(28) [-11  10  -5  14   9  11 -10  11  -7  11  18  11   4 -12  15  -7   5  -1
  13  13 -24   4   6   2   3   8 -29   5  27  14   6 -13]
(28) [ -4 -13 -17 -39   3   5 -27 -23 -25  10  43  13 -22 -13  -1 -41  -8  30
 -34   8 -13 -13 -10  -7  37 -16  -9  -7  -6  -5   4  25]
(29) [-24  38   8  39 -18   3 -20   5 -20 -17  25  11 -30   4   4  16   3  41
  43  12 -32   3 -42   9  18   0 -25  -4   8 -17  21  17]
(32) [ 33 -23  12 -10   9 -15  34   0   3  -7 -44 -28  32   8 -15   9  -4 -24
 -26 -30  35 -15  40  13 -41   1  25  -5 -28  14 -38 -31]
(32) [ 26 -13  49  15 -12 -22  27   1 -18 -19  -5 -17 -12   1 -14  23  10   3
  16 -26   0 -29 -12  14 -62   4   0  -2 -36  15 -19   2]
(37) [-11   3 -25 -18   9  10 -37 -10 -38  -5  36   3  18 -32   4 -62 -11  29
 -21   3 -14  -7  20  -7  17 -15 -11 -11   8   3 -23   2]
(32) [-37  15   3  12 -23   5 -22 -33 -30  15  46  20 -25  13  -6  15 -12  42
  25  -3 -56   3 -16  -8  63 -18  -9   0 -15 -56  48  36]
(32) [ -2   8   7   5  -8  -5 -12   5  -5 -12  12   2  -8  -9   3 -10   2   4
   7   3  -4  -1 -16  -2 -16  -4  -5   4   2   4  -7   9]
(29) [  1 -30  -6 -13  17  28  33 -11 -13  24  -2  -9  28 -17  -8  -6  10  -1
  20  -1 -19   0  44 -12   3  18   3 -12  20  12   9  -6]
(32) [-17  20 -29  11  15   6 -50  19   1  -4  17  12  31 -27  22 -54  -4   6
 -12   8  12   2  12 -10  16   1 -14  -8  14  15 -11  -9]
(32) [-24  37   1  24 -38   1  10   2  24 -34 -28  -8 -15  24 -10  43  -5  -1
  54  13  -3  48 -38 -10   1 -10  36  16  20 -49  16  25]
(28) [-15   6  12  48   3  13  21  -1 -16  13 -12  -7  38   5  -5  31   5  13
  52 -21 -26  -3  39   2  11  20  -3 -16  -7 -13  23 -16]
(37) [ 13   6  -3  -5   4   2  -3  -9 -44 -24   9 -11 -21   0 -13 -12  -2  58
 -12  -1   1 -27 -14  26  12  -3 -15 -29 -13   6 -21   0]
(32) [ -7  19 -19  23  18  20  -8  46  43  -2 -13  12  -2 -14  26  -6  25 -12
  28  39  24  18 -30  -5  -4  36 -20  -5  51  43  16  -5]
(28) [  9  -2  -1 -45 -19 -12 -23   5  -3 -42  23  -9 -13 -40   2 -63  -4 -19
 -21  17  10  16 -29 -19 -69 -28  15  26  25  18 -57  23]
(37) [ 37 -15  11  -3  13 -21  28   2  16   3 -47 -12  -8  39 -12  41  -2  -7
 -42 -22  47 -28   4  32   1   7   9 -14 -45  10  -9 -28]
(37) [-25 -22  -4   6  14  31   2  -2   3  46  33  19  25 -31  13 -17  17 -11
  41  10 -40   7  28 -35  18  25 -15  -1  28  11  46  15]
(29) [ 12 -27   7 -11  21 -11 -17  18  19  27  16  11  32 -30  23 -41   6 -53
 -33  -9  12 -14  31 -16 -41   6 -14  17  -4  44 -15 -18]
(37) [ 10  -9  11  -4   6  -4  -7  -7 -25   5  25   5 -20  -4  -1  -8   4  26
 -13  -5  -9 -30 -11  12   5   1 -23 -13 -19  13   1   5]
(28) [  0   3 -10 -16  -9  20  25  -9 -14 -20  -9 -14 -19   0 -16   8   4  24
  25  20 -11  18 -16   2   1   0  11  -7  32  -8  -6  13]
(37) [ -2  46  21  22 -39 -26  -9   6  -4 -51  -5  -5 -52  27  -6  38 -10  12
  14   8  -6  16 -64  24 -25 -27  -1  22  -1 -28 -19   8]
(37) [ -6 -16 -11   0  24  14  -8  -7 -14  36  20  11  24 -12   8 -19   2   7
 -10  -6 -15 -17  37  -5  33  11 -20 -14  -4  11  18 -11]
(32) [ 29 -33  -4 -46  12  -8  22 -16  -5  10 -15 -14  10   3 -11 -10 -11 -25
 -54 -13  16 -10  36   8 -18 -14  14   7 -11  10 -34 -22]
(29) [  2 -31  -6 -25  23 -24 -66   4  35  46  41  38   7 -16  28 -61  -2 -24
 -78 -15  41 -38  -2 -26  32  -1  -9  -1 -58  23  25  22]
(37) [  5  -3  17  -4 -13   1  13   2  -1 -17   5  -5 -28  -6  -7   6  12   9
  24  10  -4   1 -36  -4 -27   4   4   1   7   6   1  25]
(29) [  4 -29 -12 -32  11   2  -3  -9  24  24  -1   7   6  -1   0 -18   0 -14
 -30  -2  24  -4   8 -19  22   3  19  -4 -15   2  17  16]
(29) [-24  38   2  16 -35  -2 -16  10  28 -28   7  14 -56  16   4  28   5   9
  40  33  -7  35 -82  -9  10  -7   7  18  24 -30  30  44]
(29) [ 23   4 -23 -43  -8 -14  11 -17   9 -30 -44 -19 -26  38 -23  13 -22  12
 -57   1  49   7 -18  22  23 -26  39  -5 -18 -27 -30  -2]
(29) [-25  63  41  78 -39 -44 -56  33  19 -31  21  23 -29  17  24  30  -2  -7
  33  -8  -7   3 -69   7 -28 -13 -22  29 -28 -21  13  13]
(28) [ -5  -9   0  12  13   0  -5 -14 -16  27   7   6  22   9  -2   4  -6  17
 -11 -25  -7 -24  34   4  40   4  -6 -18 -36 -12  21  -9]
(37) [  6   0   8 -13 -12  16   9  -6 -42 -41  24 -14 -40 -26 -18 -22  16  63
  36  20 -15 -11 -49   2 -22   5  -5 -25  16  14 -15  40]
(29) [ 11 -13  -9 -36  -6  -8   7   5  46  -4 -23  -1 -11   6   1  -3  -1 -44
 -27  13  35  23 -18 -15 -19  -8  31  22  11   2  -8  11]
(28) [-17   9  -2  37   9  27  24  -5 -30  14  -4  -6  27   1  -6  26   5  28
  52  -5 -39   1  38   8  27  20 -16 -20  16 -10  22 -19]
(32) [ 14 -11  20  15  12  -5   4  11 -10   5   8   0   1 -10   4  -2  14   7
   4 -10   2 -30   0   9 -22  17 -21 -13 -17  31  -2  -7]
(28) [ -3  -5   8   8  -5  -2   6  -9  -1   4  -5  -2   6   8  -8  12  -1   9
  10 -14   1  -6   5  -4  11   2  12  -8 -22 -15  15  10]
(28) [ 13  -7  15  -2 -10 -21   7   2  23 -12 -27 -10   5  13  -8  12  -4 -20
 -12 -19  34  -2  -6  -3 -23  -5  31   4 -33  -7  -9   6]
[ -4 -10 -26  -6  27  26   9 -29 -45  33  10   2  10  12 -10   4  -8  52
 -15  -6 -27 -23  44  20  80   7 -23 -36  -7 -12  21 -20] : (28)
[ -9  11  -7  24   4   9   5   9  15   3 -21   0  16  10   2  18   3   3
  21   0   9   8   7  -1  19  15   6 -10   2  -6  19  -6] : (32)
[-22  -7 -22 -30 -14  27   8 -15  34   9   5  14 -43   9  -8  10  10  16
  27  37   0  33 -52 -32  55   7  29  -3  27 -29  58  63] : (29)
[-26  22  40  63 -28 -12   0  17  26   0  -2   8   9   7   9  44  10 -27
  70 -14 -21  17 -16 -18 -28  10   6  21 -10 -22  36  16] : (29)
[ -7   1   2  14   7  -4 -13   4  11  22  10  17  -4   9  11  10   2  -4
  -6  -2  -2  -9  -3   1  24   7 -15   0 -13   0  26  -1] : (28)
[ -8  10  -2   3   1 -18 -52   6   9   6  32  25 -21  -1  17 -25  -3  10
 -32   1  13 -18 -33  -3  26  -7 -17  -1 -28   2  15  19] : (29)
[-12  23   3   5 -15  -7 -39  15  -6 -29  33   9 -17 -27  14 -37   2   7
  10  17  -8   8 -39  -9 -29 -11 -13  13  18  10 -18  20] : (32)
[-18  -6 -11 -29  -2   6 -46 -16 -23  14  70  26 -26 -29  12 -54  -2  24
 -17  17 -32  -8 -23 -20  28 -15 -23   4   6  -1  14  38] : (28)
[-21  40 -15  24 -11  -3 -43  27  12 -38   3   1  17 -22  16 -36  -3   1
  18  13  16  23 -20 -13 -18  -6   6   6  22   0 -21   7] : (32)
[  1 -10  -7 -29   0  -5 -25 -13 -16   1  30   6  -6 -17   1 -41  -8  10
 -31   0  -2 -10  -2  -8   5 -17  -2   1  -9   1 -12  15] : (28)
[  8 -10 -20 -46   3   3  -3  -4  10   1   6   3 -15  -8   4 -24  -5 -23
 -36  22   5  16  -5  -5  -6 -15   2  19  30   9 -20  -1] : (32)
[-14 -12  27  17 -17 -25 -16  17  76  25  -4  22  12   3  19  12   8 -72
  11 -14  26  15 -18 -45 -23   7  31  33 -30  -9  44  33] : (29)
[ 17 -28 -17 -38  22  22  27  -1 -11  11  -3 -12  18 -25  -2 -27   7 -16
 -13  14  -6   4  36  -2 -23   8  -6   0  41  34 -28 -22] : (29)
[  2   9   3  13   2  -6   2  19  38   9 -15  13 -23  21  12  32   8 -22
   0  14  15   7 -29   7   5  12  -9  11   6   8  22  -5] : (28)
[ -1  -4  -7  12  25  -4 -19   1  -4  37  11  17  16   8  14  -2  -5  -1
 -32 -13  -2 -25  31  12  39   6 -29  -8 -22   8  16 -28] : (28)
[-17 -16  27  36   8  -3 -17  12  13  40  29  21  37 -23  21 -10  14 -28
  28 -22 -19 -16  26 -28 -12  21 -16   5 -22  15  37   7] : (29)
[ 22   1  -9 -15   9 -13  -1  -7 -22 -15 -16 -15   5  11  -9  -7 -15  13
 -47 -14  21 -18  18  28   1 -15   0 -10 -20   2 -40 -29] : (29)
[-16   7 -17 -14   0  13 -21   1   5  10  32  21 -29  -9  13 -16   3   5
   0  32 -20  14 -29 -10  26  -3 -20  10  34   1  20  18] : (32)

(55) [-24  31 -25   1  15   7  28 -37  39 -38  22 -32 -49  -4  32 -47  20 -15
  14 -15 -25  10 -31 -21  -2  20 -41 -26 -16 -49  -4   9]
(61) [ -5  28 -31 -24  43  -6 -20 -38  36 -44   7 -34  -5  24 -32  39  65  24
  -8  -5  14  16  27 -20   2  25 -21 -10 -64  23  -8  35]
(53) [-28 -13 -19  24  -5  27  34 -32   4 -11  18   4 -61  25  44 -70   4 -14
  13 -17 -37  -5 -33 -38  -3  31 -44 -38  36 -62  -3  12]
(59) [  5 -48   9  -6   9  27 -11 -17  -2  29  -3  24 -34  66 -20  -1   3   2
   4 -31 -27 -14   5 -24  -5  27  13 -19  23 -10   0   4]
(55) [  8   8 -25 -32  -8  13  14   2  21   4 -17 -24 -21  15  14  -6  15 -23
 -20  41 -16  13  22 -26 -37  15  17  -8 -26   3 -10  18]
(61) [ 12  -9  38  14  -3  -9 -11  51  11   4 -31 -16   4 -50 -54  18 -18  20
  13 -22 -21  -1  -6  54  49   8 -14  40 -39 -41  21 -58]
(51) [ 14 -31  39   9  13 -27  -5  46   9  19 -12 -15   0 -16 -27   9 -16  17
  24 -16  -8 -28  -7  -6  41   9  18  32  -1 -36  26 -26]
(59) [ -5  13  14  12 -16  33  16  27  -3   0  -7  -5   3 -14   3 -15   9   2
 -13  24 -26  29 -17  35  17  -4 -25   8  11   2  -5 -16]
(51) [ 16 -61   3  30 -20  41 -17 -36 -14  39 -16  67 -39  76 -30 -18 -15  -7
  -4 -52 -53 -13  -3  16 -25  24  -1 -36  58 -22   3   0]
(66) [ -3  -4 -12  28  42 -62 -18 -41  24 -39  31   6  -7   5 -18  10  -3  27
  34 -62  20 -29 -24 -14  24  21   1  -5   5 -21  22  22]
(61) [ -4 -16  22 -15   4  12  -6 -12 -12  29  10  10  -8  12   9  -9 -16 -15
  19 -32   5 -22  -2 -18  -4 -22   8  -9  11 -13  -3 -20]
(66) [ 11 -14  23  40  15 -21 -11  -6   6  10   5   5   4   2 -15  -7  18  14
  22 -36  -6 -33 -12  -8  24 -15 -23   2  32 -34  23   4]
(51) [-23  41  -1   2   9   8   2 -34  -2 -20  27  -9   9 -25  24 -14  17  -6
  11 -21  20   4 -14   6   5 -37 -44 -14  -8  -2 -10  -6]
(53) [  4 -27  14 -24  15 -25 -15  20   2   5  -3   1  -3  -1 -29  30 -40  12
  16 -23  12 -12   2   1  19  24  47  21 -25   2   8 -24]
(66) [ 19  27   0  -4 -11   8  -4 -15   9  25 -15 -17  19  -9  14  -7  41 -30
 -10  18   3 -13  30 -15 -39 -57 -20  -9  -5  -3  -3  13]
(59) [  1  -5 -10  45   1 -30   0 -18  -6 -21  25  37   9  10   8 -10 -20  15
   6 -18   3  -3 -37  19   8   8   9  -8  60  12  12  25]
(61) [  2 -16   3 -10  19   9  -9 -47  21  17  12   7 -41  40  -1 -19   0 -19
  23 -58 -20 -25  -9 -27 -17   1   2 -28   7 -35   1  -3]
(53) [ 13  26  -7   2  -5  21  33  23  50 -18   5 -14 -25  20  11 -26   0  -9
 -23  42 -66  56 -54  45  -3  33  29   1  32  21  -1  12]
(53) [  3  -1 -44  45 -46 -11  22 -21  -5 -12 -24  18 -22 -24  29 -49 -15 -28
 -10  13 -20 -10   4   1 -43   9 -37 -23  17 -56   6  18]
(59) [ -8  17 -38  -1  29 -31   0 -31  39 -54  15 -16 -25   8 -12   8   9  16
   5 -16  -2  13 -14  -4   5  47   1  -9 -31  -4   4  26]
(55) [-15 -26  -7 -33  16  15   8   4 -18  14  10 -12 -10  46  23   4  26   6
  -5  32  20 -10  28 -80  -4  19  17  -9   4  21 -13  32]
(59) [-14 -44  52  18   5   2  -1  26 -38  35  14  17   4  -4   5 -14 -26  15
  34 -36  11 -38 -18 -20  47 -15  -6  13  42 -31  12 -34]
(55) [ 16  18 -22   7  -7  19   1   2   8  -7 -12  -3  20  31  -5  15  56   8
 -42  59 -12  33  20   6 -22   3  -4  -6  15  53  -9  49]
(55) [ -1  13  22   3  18  14   8  17  26  -2   1 -36  -9  -5  -9  -8  40  10
   7   2 -23   6 -12  -4  31  -1 -29  10 -11 -22   7  -7]
(55) [-18 -17   5   0  12  -1  10 -10  -3   0  17  -3 -27   7  18 -24 -10  -1
  24 -26   0 -20 -15 -34  14  12  -9  -9   8 -36   3  -7]
(51) [-25   4  17 -23 -30  32  14  22 -49  18   7  16  17 -31  37 -12 -46 -18
  -3  16  23  13  -5  18   0 -30   4   5   5  20 -22 -40]
(61) [ 15   1  17 -15   3  25   5  29  15  27 -23 -38   1  12  -6   3  54  -4
 -13  40 -19   0  28 -30  -1 -11 -11  10 -14  -4   0   8]
(66) [ 21  11  36   2   3 -10  -8  20  22  16  -1  -3  12 -23 -19   5 -25  -7
  14 -24 -18   0 -28  49  15 -26  23  20   6  -5  13 -36]
(66) [ 33   5 -26   9 -11  -8  -2 -14  40   3 -31  -9 -18  14 -17  -5  23 -20
 -17  13 -37   0  18   3 -42  10   2 -10 -11 -21   9  25]
(55) [  9  23 -21  10 -11  15  13 -12  39 -18 -16 -13 -30  -3  -7 -23  14 -15
 -13   4 -48  26 -14  32 -18  19 -23 -12 -15 -27   1   1]
(51) [  4 -56 -11  12 -29  -6 -15   8 -39  16 -32  44  -7   7 -28  15 -45   7
  -5 -14   5 -18  30   6 -10  33  13   1  -3 -15   4 -12]
(59) [  7  27 -21 -19   3  17   6   1  34 -21 -14 -28 -12   7 -14   9  33  -2
 -24  30 -25  36   8  15 -12  22  -5  -1 -38  15  -8  13]
(66) [-15   3  16  -9   1   4  -1   9 -27   4  16   7  21 -14  13   7 -16   5
   6  -1  28   0  -5   3  16 -20   4   8   7  22  -8 -15]
(53) [ -6 -38  12   5 -28  -3 -10  33 -51  22 -35  13  14 -37 -16  14 -28   8
   3   1  27 -26  42  -5  11  -1 -17  20 -28 -28   3 -34]
(53) [ 30   6 -17  17   3 -30  -4  13  21  -5 -20 -17  22   7 -13  20  45  11
 -21  45   0  -4  27 -18 -14   3   8  10   3  16  14  48]
(66) [ 20  35  21  -6  -5  29  -8 -11  27  22 -13 -18   7 -12 -10  -6  32 -26
  -4 -10 -26   7   3  33 -18 -52 -26  -3 -15 -10  -3 -21]
(51) [  7   5  15  13  -5  -7 -16  19  -1  -8 -15   6  19 -32 -40  25 -14  17
   0 -16  -1  10  -3  57  25  -1  -9  22 -23   1   8 -32]
(61) [-13 -13   9  18  25  22  11  -5  -6   1  28  -3  -5  52  19 -16  54  24
   0  14  -6  -1 -13 -49  25  10 -22 -14  54  14  -1  41]
(53) [ 19  19  -9  -2   0 -18 -14  -8  11  -3  -5   2  25  -4 -12  23   8  -3
 -11   8  11   4  12  18 -20 -19  17   4  -7  30   1  14]
(55) [-30   4 -40 -10   3  12  -5 -49   8 -51   8  20 -47   5 -21   0 -35   6
   4 -53 -11  29 -17  39  -1  58 -19 -25 -49 -15 -15 -20]
(51) [ -5 -40  28  10  18 -13 -19  36 -17   3 -17  -8   5 -10 -50  33   6  44
  17 -22  13 -22  20 -10  58  28 -17  29 -30 -25  16 -24]
(61) [ -8  22  -9 -38  19  -7  -4 -16  13 -12  16 -16   1  -2   7  15  -4  -8
   5  -5  22   6   3 -10  -9  -6  22  -2 -33  22 -11  -1]
(51) [ 32  30   3 -10  10  -4  17   3  60  14   0 -37 -10  17  19 -21  34 -30
  -7  31 -39   6 -16 -13 -29 -20  27  -2  19  -1   8  27]
(66) [-42 -41  35  24  11  35  -1  18 -51  -5  23  29  -6  14 -13  -3 -10  48
  18 -36   6   3 -26   7  75  29 -40   4  29  -5  -3 -30]
(66) [-18  -9  18 -13   0   6  24  34 -22  17  10 -23   3 -13  42 -21   0  -4
   9  33  18 -14   1 -52  17 -11   0  11  12 -10  -3  -3]
(59) [  0   0  -4 -34 -20  19   8   7 -30  27   6  17  19  15  37   2 -23 -25
 -19  40  21  10  13 -12 -37 -24  46  -6  23  54 -22   8]
(51) [ 14 -18  -8  13   7 -46  -9  -2  13   3 -20 -19  -7 -17 -13   3  10   1
  17 -13  11 -45  29 -43  -4   6  -9   7 -26 -55  22  10]
(53) [ -8  32   3   2  21 -11   6 -43  29 -15  44   2 -13   1  29 -28 -15 -18
  26 -45  -6  -1 -54  11  -3 -24   6 -19  28  -7   1  -2]
(66) [-13 -22 -31 -25  -4  -9  -5   8 -12 -32  -4  25 -15   9 -26  33 -59  19
 -12   0   9  31   0  30   4  70  48   6 -34  34 -10 -10]
(59) [  6   5 -39  20 -17 -16  -8 -36  17 -27 -20  17 -24 -13 -23  -4 -19  -9
  -4 -30 -17   3   4  35 -27  26 -19 -16 -30 -33   5  -2]
(51) [  7  -2   4  18  -2 -25 -21   0   0  -4 -25  -9  11 -40 -35  17   8  10
  12 -27  13 -25  27  10  11 -10 -36  13 -45 -41  15 -20]
(61) [-20  -4 -26  11 -17   4  -1 -24 -32 -22   9  37   1  -2   8  -1 -30   5
  -7 -10  18  12  -3  21  -8  14  -9 -15   7  16 -12   2]
(61) [  1  -2  14 -33 -14  16  20   5 -12  44  13   1  -2  11  57 -30 -27 -44
   4  21   4 -13  -6 -36 -35 -39  43  -9  36  10 -12  -4]
(61) [ -9 -17   9  -5  -9  28 -11  -8 -48  32  -1  18  23  19  13   7  24   0
  -8  10  30 -17  37 -35 -11 -33 -20 -11  17  22 -14   9]
(55) [ 17  17  12 -16  15  14  13  43  55  -8 -19 -53 -18   1 -27   7  37   9
 -12  35 -48  32  -9  15  22  29   5  23 -34  -5   7  -4]
(53) [ 10  -8  24  41 -17  -9  26  36   9  15  -5  -5  -8 -24  21 -45 -14  -8
  13   9 -35 -13 -37   6  18  -7  -8  12  50 -49  22 -11]
(66) [-20  21   6 -27  11  13  22   9   9  -8  20 -30 -12 -12  33 -19   1 -10
   8  15   2  12 -18 -19  11  -3   0   2 -11  -2 -10  -9]
(59) [  8   4  15 -16  -9  20  -1  23   1  20 -23 -20   5 -14 -10   6  15  -9
  -8  18  -8   3  22   3  -2 -15 -10  12 -28  -7  -3 -19]
(51) [ 42  -3 -29  -5 -25  -8  -2  12  28  10 -41   3  -3  19 -22  15   0 -18
 -36  45 -32  17  26  19 -51  21  44   2  -7  19   4  26]
(61) [  6 -21  18 -12  27  29 -11 -29  12  36   4 -13 -22  58  -4  -8  59  -6
  11 -23 -15 -30  21 -63  -7 -14 -20 -23  11 -21  -1  18]
(53) [-13   0  42 -20  18  24 -16   9 -24  22  16  -4  26  -1  -8  21  12  13
  13 -19  26  -6   5  -2  32 -37  -9  11  -5  24  -9 -28]
(59) [ 24  11 -36  10  -9 -31 -18 -41  12  -6 -13  16  11   4  -8  13   6 -16
 -12  -5  11 -13  26   3 -50 -13   9 -16  -6   8   4  31]
(55) [ 30   4  -6  31 -42  21 -11 -10 -17  32 -34  29  28   5  -6  -3  26 -21
 -32  24 -14  -1  32  28 -47 -44 -23 -12  30  12  -2  16]
(53) [ 17 -15   6   4   7 -34  -8  19   8   6 -10  -6   9  -6 -17  17  -6   9
   6   2   7 -19   9 -10   7   7  25  18  -3  -6  16   5]
(59) [ -8  29  -7 -20  -6  -8  10  10  -9  -8   9 -14  25 -29  30   3  -7 -11
  -7  34  30  10   4  -4  -9 -24  12   8 -11  28 -10   2]
(55) [ -4  -1 -13  12   7 -33  15   3  32 -37  15   5 -33 -11  -2 -16 -56   5
  16 -25 -26  14 -55  33  17  52  32   5   6 -23  14 -11]
[  1 -34  27  38   1  -1 -31  -6 -40  19  -4  37  26   5 -35  20   7  29
  12 -44  20 -31  15   9  29 -19 -33   3  23  -7  11 -11] : (66)
[ 14  18  45   1   0  37  -7   0   3  36  14  12  22  13   2  -6   8 -14
   1 -15 -21  11 -28  42   2 -58   4  -1  45  28  -5 -22] : (53)
[ -3  47 -52 -10 -13 -27  15 -28  10 -39  16   3  12 -19  41  -6 -20 -24
 -19  34  22  25  -8  11 -47  -5  26 -14  -3  39 -13  34] : (51)
[ -7   6  15  20  19 -26  11  10  17 -20  25 -10  -5 -16   7 -14 -13  14
  23 -18  -5  -4 -44   6  37   8   2  11  21 -18  15  -6] : (55)
[-27 -26  16 -37 -16  34 -26  -4 -61  22 -11  32   8 -16 -21  29 -47   0
   7 -40  39  -5  34  20   5 -12  -8   1 -49   9 -23 -62] : (53)
[ 19 -13  30   5   9   4  -5  14   7  37  -9 -16   7  15  -5  -2  37  -2
   7   3  -9 -27  15 -33   4 -27  -6   6  18 -16  11   6] : (61)
[  7 -32   5  23 -29  32   7  23 -27  28 -28  16  -1  19  -2 -13  18   3
 -21  31 -22  -1  21  -9  -5   7 -21  -3  30  -9   0   9] : (66)
[-23   4 -12   1  10   0  -4 -31 -24 -13  25  12   8   7  20  -1   9   7
   6 -12  34  -7   4 -24   1 -10 -19 -16   8  14 -11  16] : (55)
[ 15  26  17 -15   8  -5  14  16  33  20  -4 -50   1 -19  23 -18  33 -25
   8  24 -10 -15   4 -33  -9 -38  -2   9 -10 -26   7   2] : (51)
[ 15  -5 -28  23 -17 -22  16  10  19 -13 -19  -3 -16  -4   4 -17  -4  -5
 -12  28 -24   2  -2  -2 -18  31   7   0   8 -23  12  24] : (53)
[ 25 -37 -10  15 -23   6 -19 -13  -4  31 -46  18 -17  18 -33   2  10 -12
  -8 -16 -21 -29  45 -10 -33   7 -17 -12 -12 -42   9   2] : (51)
[-37  -5   3 -32  21  23   8  18 -31  -8  14 -30   7   6  18  14  38  26
  -2  33  40   4  29 -62  31  12 -24   6 -30  21 -18  10] : (51)
[ 27   4  19 -34 -14   1  10  62  16  39 -45 -56  13 -30   0   9  24 -21
 -14  66  -6  -9  46 -30 -14 -22  18  33 -44 -14   5 -10] : (51)
[-35  16  31 -20 -15  80  10   4 -37  14  15  11   1  -6  18 -17  -5  -7
  -5  -6  -6  35 -18  38  20 -29 -40  -8   2  19 -30 -49] : (53)
[ 26  -4   8  25 -15 -20   2  23  10  15 -20  -3  12 -16  -5  -6   1  -6
  -3  16 -15 -13   2   9  -6 -13   5  13  19 -18  17   4] : (61)
[  2  -8  24  15  21   2   1  29   9  -4   8 -11   7  16 -18  10  27  33
   1   9 -13   8 -17   1  44  17  -2  16  21  11  10   8] : (55)
[-17   2 -35   6 -10 -19  21  -4 -34 -19  27  20  21  10  56  -9 -13   2
 -16  51  40   7  -2 -36 -19   7  25 -10  46  50 -11  51] : (66)
[ -7  -5  -2  -4   5 -17  -5  -3 -17   0   7   2  14  -7   9   9  -4   4
   7  -1  31 -17  13 -24   1  -9   4   2  -2   6   0   6] : (66)
[-33 -12  33 -33   1  33  23  43 -29  14  18 -12  -6 -10  29 -12 -29   3
  11  15   9  11 -19 -15  38   4  11  15   1   6 -14 -39] : (59)
[ 24 -20   7  47  24 -37 -17 -10  21  -6  10  18   6  33 -30  11  19  30
  10 -27 -13 -19 -20   1  20  15   9   1  50  -1  27  34] : (59)
[ 24 -16 -26  13   5  -5   8 -16  39  -1  -8   2 -35  55  -5 -15  20  -6
 -13  12 -45   2  -6 -21 -29  41  23 -19  30  -8  10  46] : (53)
[-13  37 -18  27   4  -6  39   7  27 -39  18 -35 -10 -19  43 -42  35   2
  -4  42 -18  20 -34 -15  13  10 -35  -3  21 -17   4  32] : (53)
[ 14  22   1 -33   5 -40   0  11  18   5   3 -23  17 -33  16  13 -29 -23
   9  12  26 -12   4  -8 -20 -26  51  18 -26  10   3  -7] : (66)
[ 17  27 -23  43  20 -86 -18 -14  21 -50  17   7  41 -32 -19  31  -4  29
   7 -11  34  -9 -17  28  12  -1  15  16   9  22  25  36] : (61)
